Below is a small trained network, with its code and all its weights. Each question gives an input and a class and asks what happens when units are switched off, that is, made to give their printed mean instead of their output.

import numpy as np


def w(rows, s, z=0):
    codes = np.array(rows[::2]) - 128.0
    scale = np.full(codes.shape[1], s)
    scale[-1] = z or s
    return codes * scale


def f(y):
    return np.maximum(y, 0)


def log_softmax(a):
    a = a - a.max(-1, keepdims=True)
    return a - np.log(np.exp(a).sum(-1, keepdims=True))


def net(x, mask):
    res = np.array(x, float).reshape(1, 6) / 4 @ E
    y = f(res @ A[0][:, :-1].T + A[0][:, -1])
    res = res + np.where(mask, y, B[0][:, -1]) @ B[0][:, :-1]
    return log_softmax(res[-1] @ U[:, :-1].T + U[:, -1])


A, B = {}, {}
E = w([
[129,108,67,3,157,181,50,116],'x0',
[158,116,59,189,147,125,168,148],'x1',
[187,197,196,127,57,147,137,90],'x2',
[161,2,158,119,140,105,93,116],'x3',
[191,146,136,101,54,139,47,128],'x4',
[80,126,137,74,65,126,234,78],'x5',
],0.0095)
A[0] = w([
[151,167,22,123,70,108,189,113,222],'n1',
[98,125,152,110,104,118,221,95,150],'n2',
[129,114,118,72,67,85,133,75,130],'n3',
[124,234,136,92,64,50,174,44,246],'n4',
[236,227,143,132,71,154,59,87,172],'n5',
[161,111,146,95,75,131,58,118,51],'n6',
[51,202,187,115,37,91,119,154,126],'n7',
[83,71,232,101,141,180,124,70,85],'n8',
[180,78,125,75,106,137,133,93,88],'n9',
[57,122,108,115,205,99,139,90,253],'n10',
[155,55,136,254,135,177,152,161,169],'n11',
[105,166,63,165,183,163,75,166,158],'n12',
[235,144,154,226,156,88,145,160,108],'n13',
[157,136,164,209,121,67,116,124,122],'n14',
[161,181,144,90,147,189,27,130,220],'n15',
],0.0094,0.0043)
B[0] = w([
[119,94,142,176,123,141,143,165,207],'n1',
[58,120,78,166,159,137,166,209,205],'n2',
[139,159,172,114,79,141,150,116,185],'n3',
[85,121,98,180,77,225,204,125,255],'n4',
[181,173,135,54,51,182,226,29,254],'n5',
[147,157,116,63,141,126,114,77,186],'n6',
[52,167,88,146,102,228,237,84,208],'n7',
[135,77,167,85,104,44,85,179,178],'n8',
[170,169,134,141,96,73,161,90,173],'n9',
[154,116,117,176,157,109,115,115,208],'n10',
[137,71,93,113,97,87,16,158,215],'n11',
[152,116,114,123,122,142,109,124,196],'n12',
[188,52,254,134,94,94,82,183,211],'n13',
[178,129,188,50,116,57,82,150,191],'n14',
[110,159,67,51,159,84,98,85,240],'n15',
],0.0091,0.012)
U = w([
[221,71,254,165,102,9,158,172,176],'0',
[88,106,80,107,222,90,39,200,230],'1',
[194,245,121,78,108,155,142,73,2],'2',
[53,145,72,245,143,173,237,105,97],'3',
],0.0083,0.0041)

Each question gives the input, the list of numbers given to net, and the class t.
The units are the neurons (one row each of A and B). Each row of codes is followed by its name. A weight is (code - 128) times the scale printed after its matrix; where a second scale follows, it is the last column's (A, B and U).
mask holds one flag per neuron, in row order. A switched-off neuron (its flag False) gives its mean, the last column of its row in B, instead of its output. The means were averaged over made-up inputs and are rounded, as every weight is.
A unit's drop is (log p(t) with every unit on - log p(t) with that unit switched off) / (log p(t) with every unit on - log p(t) with every unit switched off).
The circuit of an input: a set's keep is (log p(t) with only the set's units on - log p(t) with every unit switched off) / (log p(t) with every unit on - log p(t) with every unit switched off). Starting from the 12 units with the biggest drops (on a tie, the unit counted first), units are removed one at a time, each time the one whose removal leaves the highest keep (on an exact tie, the one counted first), for as long as the keep stays at least 0.8.
circuit, biggest first: the units of the circuit, biggest drop first
most important unit: the unit with the biggest drop
top k neurons: the k neurons with the biggest drops, biggest first
drop when u is switched off: that unit's drop, to one decimal
input [3,0,4,6,-2,6], class 0: top 3 neurons -> n8, n7, n5
input [-2,6,-7,1,6,5], class 1: top 3 neurons -> n4, n5, n7
input [-5,0,1,-7,6,0], class 3: top 2 neurons -> n4, n7
input [-4,-4,-2,1,-7,0], class 1: top 2 neurons -> n5, n13
input [1,-7,1,-3,-7,-3], class 3: top 2 neurons -> n11, n14
input [6,7,-7,8,8,7], class 0: circuit, biggest first -> n15
input [-7,-3,6,5,8,-4], class 2: top 3 neurons -> n5, n6, n7
input [2,-5,-8,-5,-7,-1], class 1: top 3 neurons -> n4, n5, n7
input [-8,-1,6,1,6,2], class 2: top 3 neurons -> n5, n14, n7
input [7,3,-7,-6,-4,4], class 1: top 3 neurons -> n4, n5, n7
input [-1,6,-3,0,-2,-8], class 0: top 2 neurons -> n13, n15
input [5,-2,-6,-8,-5,0], class 1: top 2 neurons -> n4, n5
input [1,5,5,7,8,-7], class 2: top 3 neurons -> n5, n15, n6
input [3,-5,4,6,-4,-6], class 1: most important unit -> n5
input [6,-3,-1,2,-5,0], class 1: top 2 neurons -> n5, n13
input [5,2,1,-1,-7,-3], class 1: drop when n4 is switched off -> 0.5
input [4,-8,7,7,-6,-8], class 2: drop when n8 is switched off -> -0.1
input [-4,-7,5,5,7,-6], class 2: drop when n5 is switched off -> 0.4
